Here is a tiny trained network, its code and every weight. The questions are about switching its units off for an input and a target symbol, where a switched-off unit gives its printed mean instead of its output.

import numpy as np


def w(rows, s, z=0):
    codes = np.array(rows[::2]) - 128.0
    scale = np.full(codes.shape[1], s)
    scale[-1] = z or s
    return codes * scale


def norm(h):
    return h / np.sqrt((h * h).mean(-1, keepdims=True) + 1e-5)


def f(y):
    return np.maximum(y, 0)


def softmax(a):
    e = np.exp(a - a.max(-1, keepdims=True))
    return e / e.sum(-1, keepdims=True)


def log_softmax(a):
    a = a - a.max(-1, keepdims=True)
    return a - np.log(np.exp(a).sum(-1, keepdims=True))


def net(x, mask):
    ids = ['ΔΘΛΞΦαεζηπστψ'.index(c) for c in x.split()]
    T = len(ids)
    res = E[ids] + P[:T]
    r = norm(res)
    for j in range(2):
        rows = slice(3 * j, 3 * j + 3)
        q, k, v = (r @ M[0][rows].T for M in (Q, K, V))
        z = softmax(np.where(np.tri(T) > 0, q @ k.T / 3**0.5, -1e9)) @ v
        o = O[0][rows]
        res = res + np.where(mask[j], z, o[:, -1]) @ o[:, :-1]
    y = f(norm(res) @ A[0][:, :-1].T + A[0][:, -1])
    res = res + np.where(mask[2:14], y, B[0][:, -1]) @ B[0][:, :-1]
    return log_softmax(norm(res)[-1] @ U[:, :-1].T + U[:, -1])


Q, K, V, O, A, B = {}, {}, {}, {}, {}, {}
E = w([
[132,40,129,104],'Δ',
[151,62,140,83],'Θ',
[131,192,137,205],'Λ',
[148,38,127,95],'Ξ',
[41,123,137,159],'Φ',
[32,105,108,141],'α',
[39,123,127,124],'ε',
[49,14,96,67],'ζ',
[253,58,64,149],'η',
[147,103,78,64],'π',
[57,122,97,151],'σ',
[159,127,120,55],'τ',
[125,84,74,167],'ψ',
],0.0066)
P = w([
[98,4,206,126],'0',
[115,21,200,88],'1',
[120,43,191,64],'2',
[120,67,169,62],'3',
[122,96,154,62],'4',
[125,118,137,66],'5',
[135,148,121,82],'6',
[132,162,107,97],'7',
[127,173,97,118],'8',
[134,164,94,132],'9',
[133,155,95,142],'10',
],0.0026)
Q[0] = w([
[86,21,209,57],'H1',
[198,152,254,225],'H1',
[208,132,215,57],'H1',
[161,50,106,77],'H2',
[44,84,87,53],'H2',
[211,210,183,179],'H2',
],0.0058)
K[0] = w([
[103,143,88,50],'H1',
[104,73,254,78],'H1',
[133,159,168,82],'H1',
[153,116,57,194],'H2',
[179,194,22,91],'H2',
[98,53,190,132],'H2',
],0.0091)
V[0] = w([
[162,167,15,83],'H1',
[71,212,51,137],'H1',
[53,229,172,80],'H1',
[118,176,253,83],'H2',
[223,170,114,85],'H2',
[149,184,148,33],'H2',
],0.0037)
O[0] = w([
[148,107,142,17,93],'H1',
[80,117,181,87,6],'H1',
[135,65,182,144,40],'H1',
[134,105,174,238,91],'H2',
[181,58,134,130,78],'H2',
[164,79,255,150,130],'H2',
],0.0056,0.0019)
A[0] = w([
[168,204,186,134,248],'N1',
[210,184,107,107,230],'N2',
[91,184,131,201,150],'N3',
[91,81,253,133,96],'N4',
[150,77,63,99,243],'N5',
[153,122,97,129,82],'N6',
[177,96,122,137,143],'N7',
[80,191,52,159,98],'N8',
[171,66,134,114,175],'N9',
[102,112,114,88,193],'N10',
[111,111,92,228,209],'N11',
[138,48,140,230,75],'N12',
],0.0054,0.0014)
B[0] = w([
[180,9,213,81,143],'N1',
[161,41,162,252,180],'N2',
[94,68,156,134,171],'N3',
[229,110,156,56,161],'N4',
[82,205,182,178,255],'N5',
[174,121,98,121,146],'N6',
[66,131,127,153,169],'N7',
[183,210,217,77,183],'N8',
[76,121,88,163,208],'N9',
[179,139,163,59,199],'N10',
[206,114,149,61,184],'N11',
[167,218,177,123,165],'N12',
],0.0039,0.0044)
U = w([
[38,71,97,123,177],'Δ',
[227,7,225,93,213],'Θ',
[165,159,145,201,31],'Λ',
[141,68,32,133,54],'Ξ',
[69,145,223,123,19],'Φ',
[122,179,148,140,4],'α',
[66,172,141,70,127],'ε',
[43,123,123,122,84],'ζ',
[180,91,9,255,219],'η',
[181,232,41,36,248],'π',
[71,182,176,177,121],'σ',
[202,76,117,32,151],'τ',
[166,212,68,160,55],'ψ',
],0.0077,0.0027)

Each question gives the input, a string of symbols that net reads in full, and the target symbol t.
The units are the heads (3 rows each of Q, K, V and O) and the neurons (one row each of A and B). Each row of codes is followed by its name. A weight is (code - 128) times the scale printed after its matrix; where a second scale follows, it is the last column's (O, A, B and U).
mask holds one flag per unit, heads first, then neurons. A switched-off unit (its flag False) gives its mean, the last column of its rows in O or B, instead of its output. The means were averaged over made-up inputs and are rounded, as every weight is.
A unit's drop is (log p(t) with every unit on - log p(t) with that unit switched off) / (log p(t) with every unit on - log p(t) with every unit switched off).
The circuit of an input: a set's keep is (log p(t) with only the set's units on - log p(t) with every unit switched off) / (log p(t) with every unit on - log p(t) with every unit switched off). Starting from the 12 units with the biggest drops (on a tie, the unit counted first), units are removed one at a time, each time the one whose removal leaves the highest keep (on an exact tie, the one counted first), for as long as the keep stays at least 0.8.
units of the circuit, in order: the units of the circuit, biggest drop first
most important unit: the unit with the biggest drop
top k neurons: the k neurons with the biggest drops, biggest first
heads that matter: for each layer, one digit per head in row order, 1 if its drop is at least 0.15 and else 0, layers parted by /
drop when u is switched off: that unit's drop, to one decimal
input σ Φ Δ ζ α π ψ Δ, target π: heads that matter	01
input α τ π Φ, target Θ: units of the circuit, in order	(N4 H2)
input Δ Δ Φ Θ ζ ζ Φ ε ψ Θ, target π: units of the circuit, in order	(H2)
input Δ τ ψ Θ π τ Λ ζ Δ, target Δ: heads that matter	10
input τ Ξ Δ ε Ξ ζ ψ Ξ, target π: heads that matter	01
input α ψ Δ, target π: units of the circuit, in order	(H2 H1)
input Φ Ξ Δ ε Λ Λ Θ Λ Ξ Ξ, target η: units of the circuit, in order	(N8 H2 N9)
input σ σ η, target η: heads that matter	00
input Δ Θ Θ Ξ ε Θ τ Θ α, target Θ: units of the circuit, in order	(H2 N5 N11)
input τ π ζ Δ α Ξ τ, target Θ: units of the circuit, in order	(N2 H2)
input Φ Λ τ π τ, target Θ: units of the circuit, in order	(H2 N2)
input Φ Λ Θ Λ τ Ξ Ξ Δ Ξ, target η: heads that matter	10
input σ α τ α ε, target Θ: units of the circuit, in order	(N4 H2 N5)
input α τ ε α, target Θ: top 3 neurons	(N4 N5 N11)
input τ σ ε, target Θ: most important unit	N4
input Ξ ζ Φ Δ Ξ Θ, target η: top 2 neurons	(N8 N2)
input Ξ Δ τ ψ π ψ ζ σ, target π: heads that matter	00
input ε ε Φ Φ Ξ Θ τ τ ζ, target Θ: heads that matter	01
input π Ξ ζ Δ Ξ Ξ Δ Δ, target η: heads that matter	10
input ε ζ η Λ Δ, target Δ: most important unit	N5
input ε τ π τ Λ, target Θ: top 4 neurons	(N1 N5 N11 N3)
input Θ ζ Ξ Ξ ζ ψ, target π: drop when N11 is switched off	0.0
